Below are the code and all the weights of a small trained network. Each question names an input and a target symbol and asks about switching units off, where a switched-off unit gives its printed mean instead of its output.

import numpy as np


def w(rows, s, z=0):
    codes = np.array(rows[::2]) - 128.0
    scale = np.full(codes.shape[1], s)
    scale[-1] = z or s
    return codes * scale


def f(y):
    return np.maximum(y, 0)


def softmax(a):
    e = np.exp(a - a.max(-1, keepdims=True))
    return e / e.sum(-1, keepdims=True)


def log_softmax(a):
    a = a - a.max(-1, keepdims=True)
    return a - np.log(np.exp(a).sum(-1, keepdims=True))


def net(x, mask):
    ids = ['ΘΞΣΨεζμτ'.index(c) for c in x.split()]
    T = len(ids)
    res = E[ids] + P[:T]
    u = 0
    for l in range(2):
        q, k, v = (res @ M[l].T for M in (Q, K, V))
        z = softmax(np.where(np.tri(T) > 0, q @ k.T / 4**0.5, -1e9)) @ v
        res = res + np.where(mask[u], z, O[l][:, -1]) @ O[l][:, :-1]
        u += 1
        y = f(res @ A[l][:, :-1].T + A[l][:, -1])
        res = res + np.where(mask[u : u + 16], y, B[l][:, -1]) @ B[l][:, :-1]
        u += 16
    return log_softmax(res[-1] @ U[:, :-1].T + U[:, -1])


Q, K, V, O, A, B = {}, {}, {}, {}, {}, {}
E = w([
[195,23,137,5],'Θ',
[216,57,148,93],'Ξ',
[164,59,81,244],'Σ',
[1,104,172,148],'Ψ',
[87,70,138,20],'ε',
[110,48,141,143],'ζ',
[35,85,158,179],'μ',
[162,48,147,119],'τ',
],0.0093)
P = w([
[123,110,254,136],'0',
[118,154,69,156],'1',
[116,79,215,136],'2',
[115,129,51,149],'3',
[126,62,218,122],'4',
[109,106,36,148],'5',
],0.012)
Q[0] = w([
[128,119,131,129],'L0H0',
[138,135,254,139],'L0H0',
[130,115,172,131],'L0H0',
[134,223,153,121],'L0H0',
],0.043)
K[0] = w([
[133,137,135,120],'L0H0',
[189,254,210,197],'L0H0',
[146,170,157,147],'L0H0',
[134,96,102,242],'L0H0',
],0.033)
V[0] = w([
[196,111,120,91],'L0H0',
[26,169,136,94],'L0H0',
[105,155,122,8],'L0H0',
[87,148,129,41],'L0H0',
],0.011)
O[0] = w([
[149,183,172,108,191],'L0H0',
[65,64,57,71,2],'L0H0',
[77,159,116,2,55],'L0H0',
[81,130,104,49,93],'L0H0',
],0.011,0.0023)
A[0] = w([
[119,163,23,142,82],'L0N0',
[85,202,168,147,72],'L0N1',
[126,147,107,107,90],'L0N2',
[164,219,18,152,61],'L0N3',
[122,132,120,124,69],'L0N4',
[111,121,124,102,129],'L0N5',
[136,134,77,158,146],'L0N6',
[196,180,80,130,47],'L0N7',
[174,180,138,94,134],'L0N8',
[135,190,175,111,151],'L0N9',
[77,215,68,209,103],'L0N10',
[150,200,38,92,138],'L0N11',
[140,252,44,171,51],'L0N12',
[163,50,128,117,123],'L0N13',
[120,178,148,85,1],'L0N14',
[109,160,86,115,114],'L0N15',
],0.011,0.0081)
B[0] = w([
[154,173,112,197,161],'L0N0',
[169,170,120,125,138],'L0N1',
[125,134,122,147,140],'L0N2',
[132,161,124,254,138],'L0N3',
[155,149,128,122,128],'L0N4',
[75,173,153,132,171],'L0N5',
[175,160,135,127,184],'L0N6',
[82,177,132,184,140],'L0N7',
[78,126,134,86,173],'L0N8',
[108,122,131,57,207],'L0N9',
[134,54,78,8,173],'L0N10',
[75,187,63,182,180],'L0N11',
[130,136,106,232,137],'L0N12',
[83,174,132,181,253],'L0N13',
[142,121,163,176,133],'L0N14',
[122,162,109,178,155],'L0N15',
],0.018,0.0051)
Q[1] = w([
[150,158,3,122],'L1H0',
[73,177,133,30],'L1H0',
[181,184,101,128],'L1H0',
[184,206,67,133],'L1H0',
],0.034)
K[1] = w([
[101,134,4,176],'L1H0',
[46,223,66,86],'L1H0',
[177,201,89,183],'L1H0',
[131,206,52,189],'L1H0',
],0.03)
V[1] = w([
[239,233,137,122],'L1H0',
[81,33,118,255],'L1H0',
[47,113,146,30],'L1H0',
[90,13,94,180],'L1H0',
],0.0066)
O[1] = w([
[133,55,199,129,94],'L1H0',
[76,78,93,142,254],'L1H0',
[145,254,97,101,86],'L1H0',
[134,125,67,163,125],'L1H0',
],0.0092,0.0043)
A[1] = w([
[176,103,87,98,86],'L1N0',
[128,101,90,161,2],'L1N1',
[165,65,79,122,131],'L1N2',
[167,64,145,115,79],'L1N3',
[144,124,86,95,104],'L1N4',
[208,63,80,128,116],'L1N5',
[123,26,87,148,114],'L1N6',
[206,99,203,145,126],'L1N7',
[203,92,78,78,118],'L1N8',
[173,48,150,141,151],'L1N9',
[196,129,204,117,56],'L1N10',
[113,150,111,124,28],'L1N11',
[112,57,58,88,98],'L1N12',
[114,87,82,50,78],'L1N13',
[198,67,2,81,89],'L1N14',
[185,139,125,85,21],'L1N15',
],0.012,0.015)
B[1] = w([
[148,102,124,88,135],'L1N0',
[80,207,153,64,154],'L1N1',
[172,119,91,96,190],'L1N2',
[130,212,102,159,163],'L1N3',
[138,142,158,114,139],'L1N4',
[114,75,57,92,185],'L1N5',
[254,117,105,127,254],'L1N6',
[97,96,122,28,215],'L1N7',
[161,71,105,114,142],'L1N8',
[26,131,173,173,238],'L1N9',
[219,143,130,214,165],'L1N10',
[133,50,136,135,140],'L1N11',
[104,215,135,151,179],'L1N12',
[147,145,110,79,138],'L1N13',
[87,140,240,176,167],'L1N14',
[31,140,150,175,141],'L1N15',
],0.026,0.017)
U = w([
[157,220,50,16,70],'Θ',
[127,97,152,155,255],'Ξ',
[221,166,27,159,170],'Σ',
[174,182,106,184,48],'Ψ',
[115,163,3,209,132],'ε',
[201,87,88,244,113],'ζ',
[243,136,132,81,97],'μ',
[188,91,16,68,120],'τ',
],0.0037,0.0036)

Each question gives the input, a string of symbols that net reads in full, and the target symbol t.
The units are the heads (4 rows each of Q, K, V and O) and the neurons (one row each of A and B). Each row of codes is followed by its name. A weight is (code - 128) times the scale printed after its matrix; where a second scale follows, it is the last column's (O, A, B and U).
mask holds one flag per unit, layer by layer, with each layer's heads first. A switched-off unit (its flag False) gives its mean, the last column of its rows in O or B, instead of its output. The means were averaged over made-up inputs and are rounded, as every weight is.
A unit's drop is (log p(t) with every unit on - log p(t) with that unit switched off) / (log p(t) with every unit on - log p(t) with every unit switched off).
The circuit of an input: a set's keep is (log p(t) with only the set's units on - log p(t) with every unit switched off) / (log p(t) with every unit on - log p(t) with every unit switched off). Starting from the 12 units with the biggest drops (on a tie, the unit counted first), units are removed one at a time, each time the one whose removal leaves the highest keep (on an exact tie, the one counted first), for as long as the keep stays at least 0.8.
circuit, biggest first: the units of the circuit, biggest drop first
unit that matters most: the unit with the biggest drop
top k neurons: the k neurons with the biggest drops, biggest first
top k neurons in layer l: the k neurons of layer l with the biggest drops, biggest first
input ε μ Ξ Θ ε, target Θ: circuit, biggest first => L0H0; L1H0
input μ Σ ζ Ξ τ τ, target Σ: circuit, biggest first => L1N6; L1H0; L1N12; L0H0
input τ τ τ Ξ μ, target Ξ: top 2 neurons in layer 1 => L1N6; L1N2
input ζ τ ζ, target ζ: top neuron in layer 1 => L1N7
input τ ε Ξ τ τ ζ, target ε: top 2 neurons => L1N6; L1N7
input μ ζ τ μ ε, target Σ: top 4 neurons => L0N0; L0N6; L1N6; L1N9
input Σ τ ε, target τ: top 3 neurons => L1N6; L1N7; L1N5
input τ ζ ζ ζ, target ζ: circuit, biggest first => L1N7; L0H0; L1H0
input Θ Θ Ξ τ, target Θ: circuit, biggest first => L0H0; L1H0; L0N8
input Ψ μ Θ ζ, target Θ: top 3 neurons in layer 1 => L1N9; L1N6; L1N10
input Ξ Ξ μ τ ε, target μ: circuit, biggest first => L1H0; L0H0; L1N10; L1N7
input τ Ψ τ μ, target μ: top 3 neurons in layer 0 => L0N10; L0N0; L0N13
input Ψ ε ε Ξ, target ε: circuit, biggest first => L0H0; L0N11; L1N7
input τ μ τ Σ ε μ, target ε: top 3 neurons => L1N6; L1N7; L0N11
input τ Σ τ Ψ, target Σ: top 2 neurons in layer 1 => L1N6; L1N2
input τ Θ μ ε Ξ, target Ξ: circuit, biggest first => L1N6; L1N2
input τ Σ μ τ μ, target Ξ: unit that matters most => L1N6
input ζ μ μ Θ, target Θ: circuit, biggest first => L0H0; L1N9; L1N6
input μ μ μ τ, target τ: top 3 neurons => L0N10; L1N7; L1N5
input Ξ τ ε Σ, target Σ: top 4 neurons in layer 1 => L1N6; L1N9; L1N7; L1N14
input Θ τ Ξ, target Ψ: top 2 neurons in layer 1 => L1N10; L1N15
input ε τ Ξ, target Θ: circuit, biggest first => L0H0; L1H0
input Θ τ ζ, target Ψ: unit that matters most => L1H0
input ζ τ Θ Σ, target Σ: top 4 neurons => L1N6; L0N3; L0N12; L0N11
input Ψ τ μ τ τ τ, target τ: top 3 neurons => L1N7; L1N5; L0N6
input τ τ μ ε μ μ, target ε: top 2 neurons => L1N6; L1N7
